Below is a small trained network, with its code and all its weights. Each question gives an input and a class and asks what happens when units are switched off, that is, made to give their printed mean instead of their output.

import numpy as np


def w(rows, s, z=0):
    codes = np.array(rows[::2]) - 128.0
    scale = np.full(codes.shape[1], s)
    scale[-1] = z or s
    return codes * scale


def norm(h):
    return h / np.sqrt((h * h).mean(-1, keepdims=True) + 1e-5)


def f(y):
    return np.maximum(y, 0)


def log_softmax(a):
    a = a - a.max(-1, keepdims=True)
    return a - np.log(np.exp(a).sum(-1, keepdims=True))


def net(x, mask):
    res = np.array(x, float).reshape(1, 8) / 4 @ E
    u = 0
    for l in range(4):
        y = f(norm(res) @ A[l][:, :-1].T + A[l][:, -1])
        res = res + np.where(mask[u : u + 5], y, B[l][:, -1]) @ B[l][:, :-1]
        u += 5
    return log_softmax(norm(res)[-1] @ U[:, :-1].T + U[:, -1])


A, B = {}, {}
E = w([
[186,88,213,13,126,255],'x0',
[133,86,84,101,129,125],'x1',
[135,105,115,122,120,122],'x2',
[121,138,165,144,116,126],'x3',
[121,125,13,211,50,215],'x4',
[125,141,177,151,109,122],'x5',
[136,94,108,114,123,122],'x6',
[223,222,104,73,51,75],'x7',
],0.0043)
A[0] = w([
[129,104,94,148,44,123,115],'0.n0',
[132,88,174,131,147,147,5],'0.n1',
[116,121,138,134,199,3,125],'0.n2',
[96,138,127,114,147,64,115],'0.n3',
[140,148,143,157,177,118,30],'0.n4',
],0.0075,0.0027)
B[0] = w([
[172,127,117,207,103,37,196],'0.n0',
[90,175,163,77,219,168,152],'0.n1',
[174,133,103,152,125,243,255],'0.n2',
[186,112,188,106,1,222,190],'0.n3',
[153,91,117,87,134,206,139],'0.n4',
],0.0071,0.0046)
A[1] = w([
[84,190,219,155,119,209,250],'1.n0',
[187,118,184,126,65,90,133],'1.n1',
[180,160,136,99,90,99,169],'1.n2',
[155,150,66,86,183,118,253],'1.n3',
[120,1,185,129,140,208,142],'1.n4',
],0.0061,0.0027)
B[1] = w([
[166,63,37,120,133,90,255],'1.n0',
[105,61,76,52,127,160,191],'1.n1',
[30,166,86,40,103,144,202],'1.n2',
[134,105,253,156,89,88,184],'1.n3',
[164,214,127,212,176,146,245],'1.n4',
],0.0053,0.0051)
A[2] = w([
[164,3,128,198,117,141,244],'2.n0',
[230,143,207,129,57,119,45],'2.n1',
[138,117,122,184,162,145,13],'2.n2',
[119,92,220,152,234,157,177],'2.n3',
[162,102,197,89,216,59,139],'2.n4',
],0.0065,0.0011)
B[2] = w([
[151,163,200,104,218,215,255],'2.n0',
[59,105,93,79,44,208,208],'2.n1',
[31,41,203,150,106,191,187],'2.n2',
[129,231,66,253,193,55,223],'2.n3',
[77,216,163,22,247,57,184],'2.n4',
],0.0053,0.0045)
A[3] = w([
[72,87,200,171,255,121,99],'3.n0',
[70,60,105,240,181,79,128],'3.n1',
[151,149,60,92,32,136,252],'3.n2',
[147,149,171,33,162,66,160],'3.n3',
[170,143,54,137,138,4,119],'3.n4',
],0.0074,0.0021)
B[3] = w([
[173,155,102,116,105,109,219],'3.n0',
[98,51,176,56,46,138,203],'3.n1',
[161,123,82,113,160,45,254],'3.n2',
[1,49,203,123,84,162,173],'3.n3',
[88,173,210,227,160,136,162],'3.n4',
],0.01,0.0068)
U = w([
[172,119,139,229,156,228,158],'0',
[59,72,159,116,58,157,254],'1',
[191,146,30,93,95,94,144],'2',
[138,168,91,249,94,59,21],'3',
[104,200,175,144,216,131,14],'4',
],0.013,0.0027)

Each question gives the input, the list of numbers given to net, and the class t.
The units are the neurons (one row each of A and B). Each row of codes is followed by its name. A weight is (code - 128) times the scale printed after its matrix; where a second scale follows, it is the last column's (A, B and U).
mask holds one flag per neuron, layer by layer. A switched-off neuron (its flag False) gives its mean, the last column of its row in B, instead of its output. The means were averaged over made-up inputs and are rounded, as every weight is.
A unit's drop is (log p(t) with every unit on - log p(t) with that unit switched off) / (log p(t) with every unit on - log p(t) with every unit switched off).
The circuit of an input: a set's keep is (log p(t) with only the set's units on - log p(t) with every unit switched off) / (log p(t) with every unit on - log p(t) with every unit switched off). Starting from the 12 units with the biggest drops (on a tie, the unit counted first), units are removed one at a time, each time the one whose removal leaves the highest keep (on an exact tie, the one counted first), for as long as the keep stays at least 0.8.
units of the circuit, in order: the units of the circuit, biggest drop first
k most important neurons: the k neurons with the biggest drops, biggest first
k most important neurons of layer l: the k neurons of layer l with the biggest drops, biggest first
input [8,-6,6,7,1,4,3,3], class 2: 3 most important neurons of layer 2 : [2.n0; 2.n4; 2.n1]
input [3,3,-5,-3,2,-7,-2,-2], class 0: units of the circuit, in order : [3.n2; 3.n1]
input [-6,3,-8,-5,-5,-2,-8,0], class 0: units of the circuit, in order : [0.n2]
input [-6,1,8,-4,-1,6,1,-7], class 0: units of the circuit, in order : [0.n2; 2.n0]
input [-1,2,-6,-2,-7,5,-7,5], class 2: 2 most important neurons of layer 3 : [3.n2; 3.n1]
input [-4,0,6,8,-1,-7,-2,-6], class 0: units of the circuit, in order : [2.n0; 0.n2]
input [-6,1,0,-7,-1,-3,2,-8], class 0: units of the circuit, in order : [0.n2; 2.n0]
input [-2,7,3,4,1,0,-6,3], class 3: 3 most important neurons : [3.n4; 0.n0; 0.n2]
input [-1,5,2,1,0,-1,0,-7], class 0: 2 most important neurons : [2.n0; 1.n4]
input [7,3,1,-7,-2,1,1,-2], class 4: units of the circuit, in order : [2.n3; 0.n2; 1.n4]
input [5,2,-3,-5,-1,-5,-6,6], class 1: 2 most important neurons : [3.n3; 0.n2]
input [-2,8,4,-8,7,7,0,-2], class 1: units of the circuit, in order : [3.n1; 0.n2]
input [1,5,0,-2,1,-8,4,-5], class 0: 4 most important neurons : [2.n0; 1.n2; 3.n3; 3.n2]
input [4,-5,2,7,-5,-8,6,4], class 1: units of the circuit, in order : [3.n3]
input [1,1,0,-2,-5,-3,8,-8], class 4: 2 most important neurons : [2.n4; 0.n1]
input [-7,4,-6,-4,-2,-8,-5,-7], class 0: units of the circuit, in order : [0.n2; 0.n3]
input [7,-4,-4,-3,-2,-8,-1,-6], class 4: units of the circuit, in order : [0.n2; 2.n3]
input [-8,-2,0,6,0,6,5,2], class 2: 2 most important neurons : [0.n3; 0.n2]
input [-5,-2,-4,0,1,7,-6,-1], class 1: 3 most important neurons : [3.n1; 2.n2; 3.n2]
input [-2,-8,-3,-6,2,7,0,-6], class 1: units of the circuit, in order : [3.n1]
input [6,-1,7,6,-2,-8,1,-6], class 4: 2 most important neurons : [0.n2; 2.n4]
input [1,6,-7,0,-7,4,8,3], class 1: 2 most important neurons : [3.n3; 3.n0]
